arr =
5014,5460,5204,7185,5743,5585,5497,6004,6356
5379,5676,5567,5585,5185,5717,5610,6061,6251
5413,5738,5710,6858,5156,5200,5887,5792,6250
5704,5657,5381,5443,6093,5843,5814,5905,6000
7491,6178,6853,2610,6115,6156,5883,5294,4235
5913,5685,6115,5997,4908,4727,5514,5760,5907
7923,6503,6737,2139,5287,4840,5943,5763,4774
arr[-7][-9]: 5014
arr[-4][4]: 6093
arr[:, -1]: [6356, 6251, 6250, 6000, 4235, 5907, 4774]
arr[0][7]: 6004
arr[2][3]: 6858
arr[6][-1]: 4774
arr[1]: [5379, 5676, 5567, 5585, 5185, 5717, 5610, 6061, 6251]
arr[-7]: [5014, 5460, 5204, 7185, 5743, 5585, 5497, 6004, 6356]
arr[-3][6]: 5883
arr[:, 5]: [5585, 5717, 5200, 5843, 6156, 4727, 4840]
arr[1][-3]: 5610
arr[-2][-5]: 4908
arr[:, -7]: [5204, 5567, 5710, 5381, 6853, 6115, 6737]
arr[0][-4]: 5585
arr[1][-2]: 6061
arr[5][7]: 5760
arr[:, -8]: [5460, 5676, 5738, 5657, 6178, 5685, 6503]
arr[5][2]: 6115
arr[-6][5]: 5717
arr[:, -9]: [5014, 5379, 5413, 5704, 7491, 5913, 7923]
arr[6]: [7923, 6503, 6737, 2139, 5287, 4840, 5943, 5763, 4774]
arr[-4][-4]: 5843
arr[-3]: [7491, 6178, 6853, 2610, 6115, 6156, 5883, 5294, 4235]
arr[3][-9]: 5704
arr[-5][-5]: 5156
arr[0][-6]: 7185
arr[:, -3]: [5497, 5610, 5887, 5814, 5883, 5514, 5943]
arr[-2][3]: 5997

m =
-1	-33	-38	15	0	25
-3	-18	0	31	79	-66
9	24	-87	39	21	26
73	28	-32	65	28	1
14	63	-32	47	54	-82
-58	-23	11	-25	24	6
20	-32	-1	3	-2	9
28	-86	44	-38	-4	34
28	5	-2	22	13	-8
33	-30	-33	32	19	56
-89	-83	18	-37	-6	1
26	-39	14	-21	-6	45
10	18	12	-3	-10	14
Rows and columns are counted from 0.
row 0 col 0	-1
row 12 col 3	-3
row 1 col 3	31
row 9 col 0	33
row 1 col 5	-66
row 9 col 5	56
row 4 col 2	-32
row 6 col 1	-32
row 3 col 0	73
row 2 col 5	26
row 6 col 2	-1
row 7 col 0	28
row 7 col 1	-86
row 0 col 2	-38
row 10 col 2	18
row 9 col 4	19
row 10 col 0	-89
row 2 col 1	24
row 3 col 2	-32
row 4 col 1	63
row 7 col 3	-38
row 3 col 4	28
row 12 col 4	-10
row 11 col 2	14
row 5 col 5	6
row 0 col 4	0
row 4 col 3	47
row 9 col 3	32

A =
[[119 144 131 105  86 105 141 146  97 126 151 139]
 [133 119 116 113 133 115 134 115 158 108 124 124]
 [139  43 119 164  94 121 114 155 137  91 118 106]
 [122  70 115 133 168 121 106 130 163 109 109 105]
 [ 87  76 113  95 213 102 100 140 138 102 100 115]
 [138  68 120 141 125 112 120 126 111 136 126 108]
 [ 99  83 112 113 108  96 105 160 103 159 118 106]
 [115 149 112 101 112 117 142 122 121  97 123 140]
 [102 117 155 130 136 127 119 142 109  81 128 151]
 [128  96 132 152 109 112 116 147  83 133 139 111]
 [123 104 107 132  48 114 104 204 112 109 128 102]
 [152  90  92 130  97 112 154  99 117 129 121 117]
 [105 122 130 120 104 108 101 187  86 131 131 117]]
A[0][0] => 119
A[12][5] => 108
A[0][4] => 86
A[5] => [138, 68, 120, 141, 125, 112, 120, 126, 111, 136, 126, 108]
A[2][0] => 139
A[11] => [152, 90, 92, 130, 97, 112, 154, 99, 117, 129, 121, 117]
A[7][0] => 115
A[4] => [87, 76, 113, 95, 213, 102, 100, 140, 138, 102, 100, 115]
A[:, 8] => [97, 158, 137, 163, 138, 111, 103, 121, 109, 83, 112, 117, 86]
A[3][9] => 109
A[2][7] => 155
A[12][8] => 86
A[:, 1] => [144, 119, 43, 70, 76, 68, 83, 149, 117, 96, 104, 90, 122]
A[10][7] => 204
A[4][3] => 95
A[:, 4] => [86, 133, 94, 168, 213, 125, 108, 112, 136, 109, 48, 97, 104]
A[1][1] => 119
A[4][2] => 113
A[2] => [139, 43, 119, 164, 94, 121, 114, 155, 137, 91, 118, 106]
A[4][8] => 138
A[3][0] => 122
A[7][2] => 112
A[10][6] => 104
A[9][7] => 147
A[4][10] => 100
A[:, 7] => [146, 115, 155, 130, 140, 126, 160, 122, 142, 147, 204, 99, 187]
A[5][6] => 120
A[0][6] => 141
A[10][0] => 123
A[11][3] => 130
A[0][10] => 151
A[2][1] => 43
A[5][1] => 68
A[:, 11] => [139, 124, 106, 105, 115, 108, 106, 140, 151, 111, 102, 117, 117]
A[5][7] => 126
A[9][4] => 109

W =
[[8216 5725 7204 7546 8653 6440 8354 8814 5799 8545 7068]
 [4036 8357 8022 5630 4862 7175 6381 7355 8593 6786 7122]
 [7217 7275 7336 6295 6321 8106 6194 6901 8377 8593 6192]
 [8349 5828 8022 6624 7514 5243 8551 5102 6043 8935 7169]
 [6562 7148 8286 5875 9622 7287 7274 7956 8941 9463 7394]
 [8595 7335 7469 8769 7825 9445 6253 7664 9048 6688 2863]
 [7190 7596 7390 7319 6978 6795 8522 5984 8118 6325 6947]
 [6810 7871 7558 9406 8334 5774 8089 6557 8824 5951 7499]
 [5550 7843 6002 5748 5892 7806 7961 6364 6957 8775 7065]
 [7361 7111 5812 4392 7581 8318 9039 7839 6333 7915 5895]
 [7324 6220 7206 9493 8382 5802 6200 7038 7186 7155 8077]
 [9701 4262 8095 9626 8151 5704 6820 7876 7289 5122 4965]]
W[0][0] -> 8216
W[4][-7] -> 9622
W[-10] -> [7217, 7275, 7336, 6295, 6321, 8106, 6194, 6901, 8377, 8593, 6192]
W[1][9] -> 6786
W[-3] -> [7361, 7111, 5812, 4392, 7581, 8318, 9039, 7839, 6333, 7915, 5895]
W[8][-6] -> 7806
W[-9][8] -> 6043
W[4][7] -> 7956
W[1][8] -> 8593
W[3][-8] -> 6624
W[-1] -> [9701, 4262, 8095, 9626, 8151, 5704, 6820, 7876, 7289, 5122, 4965]
W[7][6] -> 8089
W[-6][5] -> 6795
W[:, 3] -> [7546, 5630, 6295, 6624, 5875, 8769, 7319, 9406, 5748, 4392, 9493, 9626]
W[-9] -> [8349, 5828, 8022, 6624, 7514, 5243, 8551, 5102, 6043, 8935, 7169]
W[-8][3] -> 5875
W[10][-11] -> 7324
W[8][-7] -> 5892
W[4][-9] -> 8286
W[:, -5] -> [8354, 6381, 6194, 8551, 7274, 6253, 8522, 8089, 7961, 9039, 6200, 6820]
W[:, 0] -> [8216, 4036, 7217, 8349, 6562, 8595, 7190, 6810, 5550, 7361, 7324, 9701]
W[-11][5] -> 7175
W[2][1] -> 7275
W[5][8] -> 9048
W[1][10] -> 7122
W[-12][10] -> 7068
W[-8][-2] -> 9463
W[3][-2] -> 8935
W[-5][-6] -> 5774
W[0][9] -> 8545
W[-12][7] -> 8814
W[-3][3] -> 4392
